Below is a small trained network, with its code and all its weights. Each question gives an input and a class and asks what happens when units are switched off, that is, made to give their printed mean instead of their output.

import numpy as np


def w(rows, s, z=0):
    codes = np.array(rows[::2]) - 128.0
    scale = np.full(codes.shape[1], s)
    scale[-1] = z or s
    return codes * scale


def norm(h):
    return h / np.sqrt((h * h).mean(-1, keepdims=True) + 1e-5)


def f(y):
    return y / 2 * (1 + np.tanh(0.7978845608 * (y + 0.044715 * y**3)))


def log_softmax(a):
    a = a - a.max(-1, keepdims=True)
    return a - np.log(np.exp(a).sum(-1, keepdims=True))


def net(x, mask):
    res = np.array(x, float).reshape(1, 8) / 4 @ E
    u = 0
    for l in range(3):
        y = f(norm(res) @ A[l][:, :-1].T + A[l][:, -1])
        res = res + np.where(mask[u : u + 5], y, B[l][:, -1]) @ B[l][:, :-1]
        u += 5
    return log_softmax(norm(res)[-1] @ U[:, :-1].T + U[:, -1])


A, B = {}, {}
E = w([
[154,106,179,77,30,45],'x0',
[123,127,139,146,119,125],'x1',
[159,105,254,106,126,242],'x2',
[133,132,127,132,125,131],'x3',
[127,143,132,110,151,108],'x4',
[117,143,143,118,152,101],'x5',
[157,134,92,81,147,135],'x6',
[227,5,136,195,200,94],'x7',
],0.0082)
A[0] = w([
[208,5,85,211,176,68,215],'0.n0',
[160,116,105,139,25,89,133],'0.n1',
[30,112,151,126,240,254,86],'0.n2',
[66,133,95,174,99,78,175],'0.n3',
[83,149,57,234,228,152,252],'0.n4',
],0.0082,0.0024)
B[0] = w([
[2,131,202,179,210,85,254],'0.n0',
[87,225,171,90,173,39,157],'0.n1',
[164,240,172,208,72,102,207],'0.n2',
[175,106,9,41,81,165,168],'0.n3',
[107,70,32,37,182,209,237],'0.n4',
],0.0093,0.0081)
A[1] = w([
[135,61,189,139,141,39,76],'1.n0',
[217,7,147,147,142,70,71],'1.n1',
[133,142,216,108,132,175,148],'1.n2',
[153,132,29,82,90,88,217],'1.n3',
[135,141,188,190,186,151,6],'1.n4',
],0.013,0.0017)
B[1] = w([
[116,156,58,129,54,200,254],'1.n0',
[128,241,135,158,117,156,175],'1.n1',
[141,102,127,105,188,115,252],'1.n2',
[64,146,172,169,94,33,254],'1.n3',
[251,66,75,108,100,147,246],'1.n4',
],0.015,0.0052)
A[2] = w([
[205,227,138,98,63,120,243],'2.n0',
[118,101,178,203,118,147,69],'2.n1',
[51,185,25,157,53,88,4],'2.n2',
[117,60,181,21,50,150,236],'2.n3',
[152,160,144,151,105,255,22],'2.n4',
],0.014,0.0015)
B[2] = w([
[91,105,145,122,98,68,207],'2.n0',
[176,164,141,69,158,113,129],'2.n1',
[231,107,144,128,150,210,251],'2.n2',
[4,137,94,163,189,111,151],'2.n3',
[108,163,159,109,82,68,208],'2.n4',
],0.016,0.013)
U = w([
[246,113,81,138,139,189,33],'0',
[134,160,169,100,68,73,128],'1',
[7,85,87,135,224,119,252],'2',
],0.013,0.0019)

Each question gives the input, the list of numbers given to net, and the class t.
The units are the neurons (one row each of A and B). Each row of codes is followed by its name. A weight is (code - 128) times the scale printed after its matrix; where a second scale follows, it is the last column's (A, B and U).
mask holds one flag per neuron, layer by layer. A switched-off neuron (its flag False) gives its mean, the last column of its row in B, instead of its output. The means were averaged over made-up inputs and are rounded, as every weight is.
A unit's drop is (log p(t) with every unit on - log p(t) with that unit switched off) / (log p(t) with every unit on - log p(t) with every unit switched off).
The circuit of an input: a set's keep is (log p(t) with only the set's units on - log p(t) with every unit switched off) / (log p(t) with every unit on - log p(t) with every unit switched off). Starting from the 12 units with the biggest drops (on a tie, the unit counted first), units are removed one at a time, each time the one whose removal leaves the highest keep (on an exact tie, the one counted first), for as long as the keep stays at least 0.8.
units of the circuit, in order: the units of the circuit, biggest drop first
unit that matters most: the unit with the biggest drop
k most important neurons: the k neurons with the biggest drops, biggest first
k most important neurons of layer l: the k neurons of layer l with the biggest drops, biggest first
drop when u is switched off: that unit's drop, to one decimal
input [-1,3,4,-6,4,2,8,0], class 1: 4 most important neurons	(0.n2; 2.n2; 0.n0; 2.n0)
input [-3,-4,8,2,-2,-1,0,-3], class 1: most important neuron	(0.n2)
input [-3,-2,8,6,5,-7,-1,0], class 1: 3 most important neurons	(0.n2; 2.n2; 0.n0)
input [1,-5,7,-7,0,8,0,5], class 1: 4 most important neurons	(1.n1; 2.n4; 2.n2; 1.n0)
input [-1,-2,-3,5,0,3,4,5], class 2: 2 most important neurons	(0.n0; 2.n2)
input [-4,8,0,5,4,2,6,2], class 2: 2 most important neurons	(0.n4; 2.n2)
input [4,1,-7,-8,-2,-7,-7,6], class 0: 2 most important neurons	(2.n2; 1.n0)
input [3,-8,4,8,-7,0,-4,0], class 2: 2 most important neurons	(2.n3; 1.n2)
input [5,-1,1,-5,-5,-5,4,8], class 1: units of the circuit, in order	(2.n4; 1.n1)
input [-5,4,0,8,8,-4,-8,6], class 2: 2 most important neurons	(0.n4; 2.n2)
input [-5,1,5,-5,2,5,-7,-3], class 1: 2 most important neurons	(0.n2; 2.n2)
input [0,-4,-5,5,6,-7,8,2], class 2: 4 most important neurons	(1.n0; 0.n0; 0.n2; 1.n4)
input [2,3,1,-5,8,6,8,-1], class 2: units of the circuit, in order	(2.n3; 0.n2)
input [-6,5,7,-5,7,-5,1,-4], class 1: unit that matters most	0.n2
input [0,7,-2,-2,-3,6,-8,-1], class 0: 3 most important neurons	(2.n2; 2.n4; 2.n0)
input [2,6,7,-1,6,7,-1,8], class 1: 2 most important neurons	(1.n1; 2.n4)
input [8,-2,-1,-7,7,-2,-4,4], class 0: 2 most important neurons of layer 0	(0.n0; 0.n1)
input [5,-4,5,-5,-8,2,-4,7], class 1: 2 most important neurons of layer 2	(2.n4; 2.n2)
input [1,-2,6,5,-1,1,3,4], class 1: 3 most important neurons of layer 2	(2.n4; 2.n2; 2.n0)
input [5,6,-1,-4,6,4,7,4], class 0: unit that matters most	1.n0
input [-8,4,2,5,-4,0,-7,-4], class 1: drop when 0.n2 is switched off	0.4
input [-2,3,-5,8,2,-8,-5,-7], class 0: drop when 2.n2 is switched off	1.4
input [4,-4,-7,8,7,-7,-7,4], class 0: drop when 2.n2 is switched off	1.3
